Below is a small trained network, with its code and all its weights. Each question gives an input and a target symbol and asks what happens when units are switched off, that is, made to give their printed mean instead of their output.

import numpy as np


def w(rows, s, z=0):
    codes = np.array(rows[::2]) - 128.0
    scale = np.full(codes.shape[1], s)
    scale[-1] = z or s
    return codes * scale


def norm(h):
    return h / np.sqrt((h * h).mean(-1, keepdims=True) + 1e-5)


def f(y):
    return y / 2 * (1 + np.tanh(0.7978845608 * (y + 0.044715 * y**3)))


def softmax(a):
    e = np.exp(a - a.max(-1, keepdims=True))
    return e / e.sum(-1, keepdims=True)


def log_softmax(a):
    a = a - a.max(-1, keepdims=True)
    return a - np.log(np.exp(a).sum(-1, keepdims=True))


def net(x, mask):
    ids = ['ΔΛΠΦΨΩαβγζηθμξστ'.index(c) for c in x.split()]
    T = len(ids)
    res = E[ids] + P[:T]
    r = norm(res)
    for j in range(2):
        rows = slice(2 * j, 2 * j + 2)
        q, k, v = (r @ M[0][rows].T for M in (Q, K, V))
        z = softmax(np.where(np.tri(T) > 0, q @ k.T / 2**0.5, -1e9)) @ v
        o = O[0][rows]
        res = res + np.where(mask[j], z, o[:, -1]) @ o[:, :-1]
    y = f(norm(res) @ A[0][:, :-1].T + A[0][:, -1])
    res = res + np.where(mask[2:10], y, B[0][:, -1]) @ B[0][:, :-1]
    return log_softmax(norm(res)[-1] @ U[:, :-1].T + U[:, -1])


Q, K, V, O, A, B = {}, {}, {}, {}, {}, {}
E = w([
[105,122,87,72,140,106,166,182,136],'Δ',
[100,152,156,59,75,87,116,130,113],'Λ',
[172,214,116,129,131,133,100,159,126],'Π',
[162,199,169,69,120,48,96,155,132],'Φ',
[83,190,79,49,107,187,150,187,158],'Ψ',
[66,185,151,134,59,135,38,79,144],'Ω',
[124,161,175,42,76,126,76,118,167],'α',
[145,200,119,72,114,184,98,157,135],'β',
[153,129,219,103,21,144,141,129,92],'γ',
[156,115,101,38,179,167,3,154,194],'ζ',
[155,97,94,47,149,152,153,188,151],'η',
[210,164,112,111,93,240,214,241,117],'θ',
[86,52,152,174,108,212,65,113,164],'μ',
[74,166,168,47,91,103,65,59,48],'ξ',
[35,75,129,153,94,49,147,89,156],'σ',
[97,195,91,74,121,169,162,132,98],'τ',
],0.017)
P = w([
[72,179,74,171,122,118,135,167,157],'0',
[25,188,157,70,174,72,175,106,171],'1',
[55,145,187,175,158,78,137,175,122],'2',
[140,148,219,33,190,130,148,98,164],'3',
[109,155,7,164,77,123,127,115,192],'4',
[128,128,228,75,176,152,137,95,129],'5',
[124,146,166,165,121,90,107,216,109],'6',
[157,132,150,66,188,157,144,111,128],'7',
[116,149,51,194,107,92,118,133,139],'8',
[108,110,200,116,172,149,165,94,103],'9',
[177,89,67,180,72,143,128,146,90],'10',
[156,98,192,94,186,188,128,104,118],'11',
[132,142,155,148,134,153,53,208,190],'12',
],0.015)
Q[0] = w([
[135,105,237,157,153,125,145,218,55],'head 0',
[75,162,128,123,85,138,39,234,173],'head 0',
[158,114,213,48,200,197,185,30,161],'head 1',
[79,116,201,112,133,147,72,254,79],'head 1',
],0.0079)
K[0] = w([
[163,131,38,101,96,188,156,50,141],'head 0',
[216,57,51,147,66,107,98,120,49],'head 0',
[121,108,128,135,192,155,193,3,71],'head 1',
[226,94,1,148,21,138,101,78,94],'head 1',
],0.0076)
V[0] = w([
[164,107,120,184,136,128,187,220,183],'head 0',
[145,139,95,6,156,165,137,172,150],'head 0',
[160,128,154,189,157,192,76,150,219],'head 1',
[130,57,154,149,129,41,42,131,143],'head 1',
],0.013)
O[0] = w([
[168,12,81,62,65,60,190,131,96,113],'head 0',
[155,138,93,101,165,142,139,50,202,255],'head 0',
[81,156,181,82,37,150,225,182,223,121],'head 1',
[76,51,180,8,174,96,133,157,129,66],'head 1',
],0.013,0.0075)
A[0] = w([
[165,173,68,100,175,185,169,152,133,252],'neuron 0',
[99,149,104,124,66,213,187,96,127,187],'neuron 1',
[100,93,142,155,177,254,85,86,62,144],'neuron 2',
[66,70,140,164,140,64,76,103,197,125],'neuron 3',
[161,150,101,164,146,104,120,103,105,192],'neuron 4',
[124,142,207,107,155,72,102,10,109,130],'neuron 5',
[130,75,118,176,90,87,133,192,137,143],'neuron 6',
[234,170,159,130,145,109,159,188,63,252],'neuron 7',
],0.0096,0.0034)
B[0] = w([
[113,94,191,145,220,147,95,200,169,254],'neuron 0',
[161,126,198,80,131,122,94,156,118,222],'neuron 1',
[137,148,195,52,127,107,179,130,93,225],'neuron 2',
[165,132,145,107,241,50,135,122,150,161],'neuron 3',
[147,1,78,156,97,186,118,128,125,193],'neuron 4',
[189,69,184,159,31,109,75,187,135,228],'neuron 5',
[184,191,69,212,50,119,53,169,105,149],'neuron 6',
[93,27,147,79,136,160,81,120,138,162],'neuron 7',
],0.0098,0.0071)
U = w([
[204,184,116,147,59,78,166,226,154,25],'Δ',
[143,106,108,152,142,169,121,67,185,159],'Λ',
[27,156,142,170,122,140,130,175,144,133],'Π',
[133,79,158,149,110,96,133,205,54,189],'Φ',
[127,41,63,133,110,96,127,111,146,98],'Ψ',
[110,102,159,90,203,131,71,74,20,175],'Ω',
[37,80,134,132,25,108,181,230,128,206],'α',
[209,132,91,145,61,101,181,146,148,85],'β',
[57,76,121,168,83,133,67,172,97,121],'γ',
[17,83,208,25,100,193,220,62,217,145],'ζ',
[136,208,154,216,186,194,140,76,76,223],'η',
[66,3,191,83,178,49,119,140,119,167],'θ',
[167,194,146,167,94,131,122,117,228,6],'μ',
[227,85,103,75,109,138,228,90,170,165],'ξ',
[141,152,105,176,98,173,119,95,209,62],'σ',
[85,166,159,82,162,106,79,119,235,23],'τ',
],0.0069,0.0027)

Each question gives the input, a string of symbols that net reads in full, and the target symbol t.
The units are the heads (2 rows each of Q, K, V and O) and the neurons (one row each of A and B). Each row of codes is followed by its name. A weight is (code - 128) times the scale printed after its matrix; where a second scale follows, it is the last column's (O, A, B and U).
mask holds one flag per unit, heads first, then neurons. A switched-off unit (its flag False) gives its mean, the last column of its rows in O or B, instead of its output. The means were averaged over made-up inputs and are rounded, as every weight is.
A unit's drop is (log p(t) with every unit on - log p(t) with that unit switched off) / (log p(t) with every unit on - log p(t) with every unit switched off).
The circuit of an input: a set's keep is (log p(t) with only the set's units on - log p(t) with every unit switched off) / (log p(t) with every unit on - log p(t) with every unit switched off). Starting from all 10 units, units are removed one at a time, each time the one whose removal leaves the highest keep (on an exact tie, the one counted first), for as long as the keep stays at least 0.8.
units of the circuit, in order: the units of the circuit, biggest drop first
top k neurons: the k neurons with the biggest drops, biggest first
which heads matter: for each layer, one digit per head in row order, 1 if its drop is at least 0.15 and else 0, layers parted by /
drop of u: that unit's drop, to one decimal
input Φ ξ Λ ζ τ, target Ω: which heads matter : 01
input μ Ω Ψ Φ ξ μ Π ξ β ζ, target Ω: which heads matter : 01
input α Ψ ζ ζ μ σ μ, target α: which heads matter : 11
input ξ ζ θ, target η: which heads matter : 11
input θ η β α Π Ω Δ μ Λ β, target ζ: which heads matter : 01
input Π Φ τ Ψ β ζ Π ξ θ Φ η η ξ, target ξ: which heads matter : 10
input ξ μ Φ, target η: which heads matter : 10
input η γ μ, target ξ: which heads matter : 10
input η ξ σ ξ ξ θ, target Ω: units of the circuit, in order : head 1
input Φ σ μ, target θ: which heads matter : 01
input α ξ Λ Λ μ Λ γ, target α: units of the circuit, in order : head 0; head 1
input Π τ α Ψ μ Ψ η Φ Ψ, target ξ: which heads matter : 10
input θ α γ ξ σ τ μ Ω ζ, target α: which heads matter : 11
input α τ Π Ψ, target η: which heads matter : 01
input Ω σ η Φ, target θ: top 2 neurons : neuron 7; neuron 5
input Λ γ γ σ τ Φ ξ α μ, target η: which heads matter : 10
input α Ψ Φ Π Δ ξ μ τ Φ Π μ α Ψ, target α: units of the circuit, in order : head 0
input Φ α Ω, target θ: top 3 neurons : neuron 3; neuron 6; neuron 5
input Δ μ Λ Δ ξ γ μ Λ Π ξ θ β, target Ω: drop of head 1 : 0.8
input α α τ ζ Δ β η β Δ, target ξ: drop of head 0 : 1.5
input α Π η ξ Φ Ψ η, target θ: top neuron : neuron 7
input σ Λ σ Δ, target θ: drop of head 1 : 0.9
